The symbols move the states like this.
z470 + z700
z470 % z72
z470 $ z982
z470 @ z764
z470 ~ z195
z151 + z327
z151 % z194
z151 $ z65
z151 @ z223
z151 ~ z94
z773 + z440
z773 % z868
z773 $ z632
z773 @ z429
z773 ~ z277
z364 + z429
z364 % z773
z364 $ z72
z364 @ z958
z364 ~ z812
z481 + z585
z481 % z583
z481 $ z868
z481 @ z509
z481 ~ z65
z868 + z727
z868 % z152
z868 $ z364
z868 @ z440
z868 ~ z504
z507 + z745
z507 % z770
z507 $ z677
z507 @ z931
z507 ~ z283
z195 + z72
z195 % z374
z195 $ z19
z195 @ z470
z195 ~ z700
z377 + z696
z377 % z838
z377 $ z168
z377 @ z269
z377 ~ z701
z327 + z831
z327 % z432
z327 $ z583
z327 @ z94
z327 ~ z194
z838 + z659
z838 % z189
z838 $ z226
z838 @ z696
z838 ~ z677
z189 + z972
z189 % z931
z189 $ z377
z189 @ z659
z189 ~ z388
z261 + z971
z261 % z245
z261 $ z507
z261 @ z767
z261 ~ z575
z194 + z432
z194 % z168
z194 $ z165
z194 @ z327
z194 ~ z831
z372 + z377
z372 % z701
z372 $ z831
z372 @ z226
z372 ~ z269
z727 + z589
z727 % z509
z727 $ z429
z727 @ z504
z727 ~ z152
z168 + z836
z168 % z226
z168 $ z151
z168 @ z432
z168 ~ z140
z140 + z226
z140 % z372
z140 $ z94
z140 @ z168
z140 ~ z836
z277 + z868
z277 % z504
z277 $ z567
z277 @ z773
z277 ~ z440
z585 + z165
z585 % z712
z585 $ z727
z585 @ z65
z585 ~ z583
z152 + z509
z152 % z481
z152 $ z773
z152 @ z727
z152 ~ z589
z19 + z112
z19 % z897
z19 $ z971
z19 @ z982
z19 ~ z92
z696 + z677
z696 % z659
z696 $ z836
z696 @ z701
z696 ~ z838
z812 + z773
z812 % z277
z812 $ z374
z812 @ z364
z812 ~ z429
z223 + z94
z223 % z327
z223 $ z481
z223 @ z712
z223 ~ z151
z112 + z764
z112 % z470
z112 $ z922
z112 @ z92
z112 ~ z897
z374 + z632
z374 % z567
z374 $ z897
z374 @ z72
z374 ~ z369
z764 + z195
z764 % z700
z764 $ z665
z764 @ z897
z764 ~ z470
z589 + z481
z589 % z65
z589 $ z277
z589 @ z152
z589 ~ z509
z700 + z374
z700 % z369
z700 $ z92
z700 @ z195
z700 ~ z72
z440 + z504
z440 % z727
z440 $ z958
z440 @ z277
z440 ~ z868
z432 + z140
z432 % z836
z432 $ z223
z432 @ z831
z432 ~ z168
z245 + z865
z245 % z665
z245 $ z770
z245 @ z971
z245 ~ z922
z92 + z897
z92 % z764
z92 $ z245
z92 @ z19
z92 ~ z112
z831 + z168
z831 % z140
z831 $ z712
z831 @ z194
z831 ~ z432
z677 + z189
z677 % z388
z677 $ z372
z677 @ z838
z677 ~ z659
z165 + z223
z165 % z151
z165 $ z589
z165 @ z583
z165 ~ z712
z575 + z245
z575 % z922
z575 $ z283
z575 @ z261
z575 ~ z971
z865 + z982
z865 % z19
z865 $ z767
z865 @ z922
z865 ~ z665
z283 + z770
z283 % z918
z283 $ z659
z283 @ z507
z283 ~ z745
z388 + z931
z388 % z507
z388 $ z701
z388 @ z189
z388 ~ z972
z94 + z194
z94 % z831
z94 $ z585
z94 @ z151
z94 ~ z327
z701 + z838
z701 % z677
z701 $ z140
z701 @ z377
z701 ~ z696
z226 + z269
z226 % z377
z226 $ z194
z226 @ z836
z226 ~ z372
z958 + z812
z958 % z429
z958 $ z700
z958 @ z567
z958 ~ z364
z971 + z922
z971 % z865
z971 $ z745
z971 @ z575
z971 ~ z245
z922 + z665
z922 % z982
z922 $ z918
z922 @ z245
z922 ~ z865
z269 + z701
z269 % z696
z269 $ z432
z269 @ z372
z269 ~ z377
z836 + z372
z836 % z269
z836 $ z327
z836 @ z140
z836 ~ z226
z931 + z283
z931 % z745
z931 $ z838
z931 @ z972
z931 ~ z507
z712 + z151
z712 % z94
z712 $ z509
z712 @ z165
z712 ~ z223
z665 + z19
z665 % z92
z665 $ z261
z665 @ z865
z665 ~ z982
z567 + z364
z567 % z812
z567 $ z195
z567 @ z632
z567 ~ z958
z583 + z712
z583 % z223
z583 $ z152
z583 @ z585
z583 ~ z165
z897 + z470
z897 % z195
z897 $ z865
z897 @ z112
z897 ~ z764
z504 + z152
z504 % z589
z504 $ z812
z504 @ z868
z504 ~ z727
z770 + z767
z770 % z261
z770 $ z388
z770 @ z745
z770 ~ z918
z65 + z583
z65 % z165
z65 $ z504
z65 @ z481
z65 ~ z585
z632 + z958
z632 % z364
z632 $ z470
z632 @ z369
z632 ~ z567
z918 + z261
z918 % z575
z918 $ z972
z918 @ z770
z918 ~ z767
z972 + z507
z972 % z283
z972 $ z696
z972 @ z388
z972 ~ z931
z745 + z918
z745 % z767
z745 $ z189
z745 @ z283
z745 ~ z770
z369 + z567
z369 % z958
z369 $ z764
z369 @ z374
z369 ~ z632
z429 + z277
z429 % z440
z429 $ z369
z429 @ z812
z429 ~ z773
z72 + z369
z72 % z632
z72 $ z112
z72 @ z700
z72 ~ z374
z767 + z575
z767 % z971
z767 $ z931
z767 @ z918
z767 ~ z261
z509 + z65
z509 % z585
z509 $ z440
z509 @ z589
z509 ~ z481
z659 + z388
z659 % z972
z659 $ z269
z659 @ z677
z659 ~ z189
z982 + z92
z982 % z112
z982 $ z575
z982 @ z665
z982 ~ z19

The rows follow the links: the fewer symbols apart two states are, the more alike their rows tend to be.

Each row is also shifted at random along 4 hidden directions that mean nothing.

Row, then state:
[ 37  20   9 -29  10  18 -16 -22  16   1   3  21   4  27  -6  41 -18 -12   3 -12  16 -23   0   7 -22   7   5  25  -4   8 -18  16 -21  -5  24  11 -27 -13  -4   6  14   3] -> z745
[  8 -26 -26  29 -12 -24  24  22 -25   2 -52 -32  11 -26   5 -29  41 -23 -13  17 -21 -31 -43 -14  38 -12  -8 -29 -17  16   9  14  20   8 -12  -2  27  21 -13 -13  -9   3] -> z727
[-21  15  28 -36  16  -3 -23 -36   5   0  23   3  -6  29  11   7  -8  33   5 -21  17 -41  23   1 -15  15   7  26  -3 -39 -17  12 -26 -16  23   7 -34 -14  -3   2  10  11] -> z918
[ 27  44 -18 -15  -7 -14   2   7   8   3 -61  -7   3  18 -16 -65  39 -41  16 -18   9 -10 -23  27  54   4 -18  -1 -36  22   1 -10 -20   5  35  -7   2 -19   4  17  35  -1] -> z696
[ 31  36  21  -2  -8  15   1  21   7  18  56  20 -24  -7  -1  22 -33  54  28  -2  17  24  51  33 -28  25  11  12  12 -29  12 -10 -17 -23  -5   5  13 -24  35  30  21 -26] -> z269
[-43 -13 -14  30 -12  10  22  30 -11  10   4   3   2 -30  -4  49  -7  -2  -4  25 -11  -7 -18  -3 -21  -2   8 -10   9  18  10  21  21  -5 -19  11  29  14   5  -1 -11 -14] -> z589
[-12 -18  21 -18  21   9 -25 -41   7 -12  41   9   4  20  11  23 -28  19 -12  -7   4   9  21 -21 -31  -6   9  17  21 -21 -16  -4  -3   1  -3   0 -35   1 -14 -13 -18  16] -> z982
[ 30 -49  13  19   6 -15   2 -13 -16  -5  31 -20  -1 -20  24   5  -4  40 -19  11 -15  -2  13 -31 -17  -6   9 -11  20 -36   4   1  19   1 -30  -3   4  22 -14 -20 -35  12] -> z567
[ 34 -23  -3 -13  18   8 -17 -35  10 -19 -15   6  17  19  -3   2  -1 -37 -19  -8  -4   9 -19 -25   1 -20  -3   7   4  18 -18  -4   5  20   4  -5 -31   9 -25 -18 -17  23] -> z19
[  2 -33  -1  30  -4 -24  12  15 -17  -4  12 -28  -4 -28  14 -52  16  28  -9  12 -20  38  14 -14  18  -7  -5 -29  11 -23  20 -27  20   7 -37 -14  23  17   3  -9 -24   1] -> z868
[ 11  28 -35  20 -21  10  25  44   4   7 -51  10   5 -12 -27 -12  17 -58  11  10  -2  24 -31  24  30  -4 -15 -15 -17  58  11  -8   4   9   5  -2  31  -6  13  18  19 -21] -> z327
[-28  45   5 -24   0   5  -7  -1  14   9  -7  12  -6  20 -11  -3   0   1  21 -15  18 -15  10  28   5  16  -3  17 -15  -1  -3   2 -25 -10  30   3 -10 -25  12  21  30  -8] -> z677
[-18 -38 -12   3  12   1  -4 -21  -4 -13 -22  -6  18   1   4  17   5 -33 -24   8 -12 -15 -33 -32  -2 -20   2  -4   3  19 -12  12  15  16  -7   0 -12  21 -27 -26 -24  20] -> z374
[ 56 -49  18  11  10 -29  -7 -20 -20 -14  29 -35  -4 -13  28 -59  10  46 -20   0 -18  26  24 -32  13  -7  -4 -20  17 -54   9 -28  17   7 -33 -17  -4  22 -13 -22 -34  18] -> z369
[ -8 -29   0 -14  14 -12 -13 -38  -5 -14 -20 -13  13  15  12   0  12 -12 -23  -6  -6 -41 -21 -31   5 -13   0   3  -7  -6 -18  16   1   8   7   0 -27  16 -30 -24 -19  27] -> z897
[ 28 -28   6 -11  16   3 -17 -37   4 -10   5   0  11  13  10  28  -8  -7 -18  -2  -2 -21 -10 -26 -18 -11   7  10   8  -6 -19  13   3   4   0   3 -29  11 -22 -21 -21  20] -> z92
[ 64  33  18 -15   3  16 -12   0  23  -1  35  22 -14  16 -12 -23 -25  16  21 -16  16  68  42  27  -7  10  -3  10  13  -8   3 -39 -15  -5   5  -8  -9 -25  22  22  16 -13] -> z189
[-54  17   9  15 -14 -21  14  33 -13  16  18 -17 -20 -22   6 -37   9  51  15   3  -1   8  29  20  13  18   0 -14   0 -35  25 -12   0 -17 -14  -3  34  -6  25  16  11 -20] -> z223
[108 -10  -5  40 -20 -14  27  45 -19  12  21 -16 -15 -42   4 -16   3  37   7  20 -13  26  19  11   5   8   0 -25  10 -16  27 -10  18  -7 -32  -2  48   9  23   9  -6 -23] -> z583
[-61  21 -19  15 -17   9  18  39   4   9 -18   8  -3 -15 -17  -6   5 -20  14   8  -2  28  -7  25  12   4  -6 -13  -4  29  16  -8   3   1  -2  -2  30  -7  20  18  18 -20] -> z151
[-90 -36  11  14   9   4  -7  -8  -2 -11  45   1  -1 -12   8   8 -25  23 -14   9 -11  49  23 -22 -25 -11   5  -6  31 -16   4 -21  18   6 -32  -7  -5  16  -3 -15 -30   5] -> z364

Start, symbols taken left to right, then the state you end at.
Answers are names.
[-35  10 -11  24 -14   0  20  39  -3  10   6   0 -10 -25  -7 -13   1   5  11  15  -4  40  10  16   8   5  -3 -15   5   9  22 -18  11  -2 -18  -5  33  -1  19  14   4 -23]
% + ~ + $ $ -> z481
[ 22  36   2   2 -13  15  10  33   6  19  18  17 -13  -9 -10  23 -14  15  23   4  12   8  19  31 -13  18   3   6  -1   4  10   4  -9 -16   5   9  21 -17  28  26  25 -27]
% @ ~ ~ ~ -> z701
[-42   9  -1 -33  17  25 -24 -36  28 -14 -11  27  16  38 -16  23 -17 -50  -6 -17  12  11 -14  -5 -12 -13   0  24   0  30 -23  -3 -11  11  25   1 -41  -9 -14  -5   5  15]
@ @ @ + @ -> z767
[ 54  22 -39  22 -25  15  30  50   2  11 -53  11   9 -20 -26  15  17 -65   7  19  -7   5 -45  21  18  -6  -8 -13 -18  67  11  11  14   8   4   7  36   2  13  14  18 -23]
@ % ~ $ % -> z94
[110  27  -9 -17  -1  27  -4   1  18   4 -19  29  10  19 -19  39 -11 -43   9  -6  13 -10 -17  14 -10   0   1  17  -9  37 -12  15 -10  -1  27  11 -10 -14   4  13  21  -4]
@ ~ @ % -> z507
[ 18 -22 -12  32 -13 -36  23  23 -34   8 -27 -40  -2 -30  16 -34  41  21 -10  16 -19 -43 -20 -14  32  -1  -5 -28 -15 -20  16  16  18  -2 -16  -3  34  20  -2 -11 -10   3]
@ + @ -> z152
[-21  24  -3 -37  10  -7 -20 -35  13 -13 -46  -2  10  40  -6 -40  23 -38   2 -29  12 -30 -21   2  32  -2 -11  13 -28  13 -20  -1 -22   8  41  -3 -34 -15 -17  -2  19  19]
@ @ @ @ -> z931
[ 87   0  12 -28  13 -17 -16 -36  -4  -3 -17 -16   3  24  12  -9  17   9  -5 -18   8 -68 -10  -9   9   3   2  12 -18 -25 -18  23 -18  -4  25   4 -28  -2 -17 -10   4  19]
@ ~ @ -> z767
[ 73 -10  16 -24  20 -11 -25 -37   9 -18  14  -7   2  24   9 -46   1   8  -9 -21   2  29  20 -13  10  -7  -7   4   7 -24  -8 -29  -8  10   3 -13 -31  -3 -11 -10  -9  19]
+ % % ~ % -> z700
[ 32  28 -12  16 -16  15  17  38   5  14   0  16  -8 -13 -16  13  -8  -7  19   9   5  21   1  29  -4  11  -2  -1   0  25  12  -1   0  -6   1   5  30 -10  24  21  19 -24]
~ % $ + ~ -> z168
[-44  37  -8   5 -13  17  11  33  14  11   5  24  -9  -6 -20  13 -15 -13  23   3  11  32  10  33  -5  10  -3   3  -2  24  10  -9  -7  -6   5   5  19 -18  27  25  24 -26]
@ @ ~ ~ + -> z836
[ -4 -38 -10  23  -5  -3  16   8 -27  11  -1 -11   7 -28  20  80   1  10 -20  29 -13 -80 -33 -27 -31  -3  17  -5   3  -3  -5  58  20 -11 -14  21  17  29 -14 -20 -25   3]
+ ~ $ $ % -> z632
[-70   0 -18  23 -16 -14  26  31 -17  11 -30 -17   0 -22   3  -3  27  -3   1  15  -7 -39 -23   3  19   5  -4 -17 -17   7  14  21   7  -4  -5   7  32   9   4   1   4  -9]
@ % @ % ~ -> z223
[ 82  36  11  -3 -11   2   5  21   4  15  18   7 -16  -2  -2  -5  -5  26  23  -4  12   8  26  31  -2  19   2   4  -2 -12  11  -6 -15 -16   7   3  15 -20  23  22  24 -21]
+ @ $ + $ ~ -> z831
[-70  42   0  -3 -12  10   8  29   3  20   3  14 -12  -3  -8  31  -6  12  24   5  13 -25   9  34  -9  21   9  12 -10   4   5  19 -15 -22  17  14  17 -17  24  24  29 -22]
$ $ + @ @ -> z585
[ 22 -10  19 -18  22  27 -23 -34  26 -19  44  30   3  23  -8  13 -43  -8  -6 -13   8  74  27  -9 -32 -12   1  18  30   2 -13 -33  -1  12  -7 -11 -38  -4  -5  -4 -14   8]
% + @ % ~ @ -> z897
[ 42  21  18 -25   8  39 -15 -14  27   3  46  41  -4  19 -10  73 -50   6  11  -9  22  20  24  14 -51   7  12  32  19   4 -13   4 -15 -11  12  11 -24 -17  12  12  11  -9]
@ @ + ~ @ -> z283
[-91  19  13 -38  18  21 -27 -38  25 -11   6  26   7  40 -11  23 -23 -22   4 -22  18   3   3   5 -17   0   2  29   0  13 -24   0 -23   2  30   4 -43 -20  -8   2  12  10]
@ ~ + -> z575
[-115  -32   13   -7   17   -3  -16  -31   -2  -16   20   -5    6    8   12    2   -9   11  -19   -4   -4    4    4  -27  -10  -12    4    4   12  -19  -11   -3    6    6   -9   -5  -25   11  -18  -18  -24   20]
@ @ % ~ $ -> z764
